Read these off the grid that follows.
1) Read off the 2nd entry on the main diagonal.
2) Read off the entry just right of the smallest entry.
3) Read off the 3rd largest entry.
4) Read off the smallest entry in the first row.
5) Read off the entry just right of 141.
6) Read off the first entry in reading order.
7) Read off the entry just left of 138.
8) Read off the entry in the bottom-right corner.
[[128 127 127 132 157 128 125 130]
 [127 127 126 139 141 127 126 129]
 [128 128 127 123 138 128 121 128]
 [130 128 132 133 122 128 132 128]
 [129 126 125 132 131 128 126 129]
 [127 127 125 143 113 128 128 127]
 [130 128 130 126 150 128 133 127]
 [128 127 128 129 151 128 121 129]]
1) 127
2) 128
3) 150
4) 125
5) 127
6) 128
7) 123
8) 129

Questions about the matrix below.
1) Report the entry in the bottom-right corner.
2) Report the smallest entry in the first row.
3) Report the second entry on the main diagonal.
4) Report the maximum.
5) Report the entry in the top-left corner.
6) Report the entry just left of 126.
7) Report the entry just left of 129.
8) Report the entry just left of the largest entry.
[[131 128 127 135 115 139 141 111 127 157 124 134 134 120 121 141]
 [105 127 138 140 113 142 145 139 122 114 122 128 119 120 132 120]
 [123 130 152 122 146 112 130 130 145 123 125 112 136 116 132 129]
 [122 131 138 115 131 144 104 100 125 128 128 124 126 141 130 125]]
1) 125
2) 111
3) 127
4) 157
5) 131
6) 124
7) 132
8) 127

Questions about the row below.
1) Read off the entry just right of 101.
2) Read off the 2nd entry from the left.
3) Read off the 3rd entry from the right.
[127 101 135 124 104 113 119 114 128 125 108 130]
1) 135
2) 101
3) 125

Read these off the table that follows. Rows and columns are numbered from 0.
1) Report the entry at row 1, column 1.
2) Report the entry at row 0, column 1.
3) Report the bottom-left entry.
133,134,151,142
130,130,149,150
1) 130
2) 134
3) 130
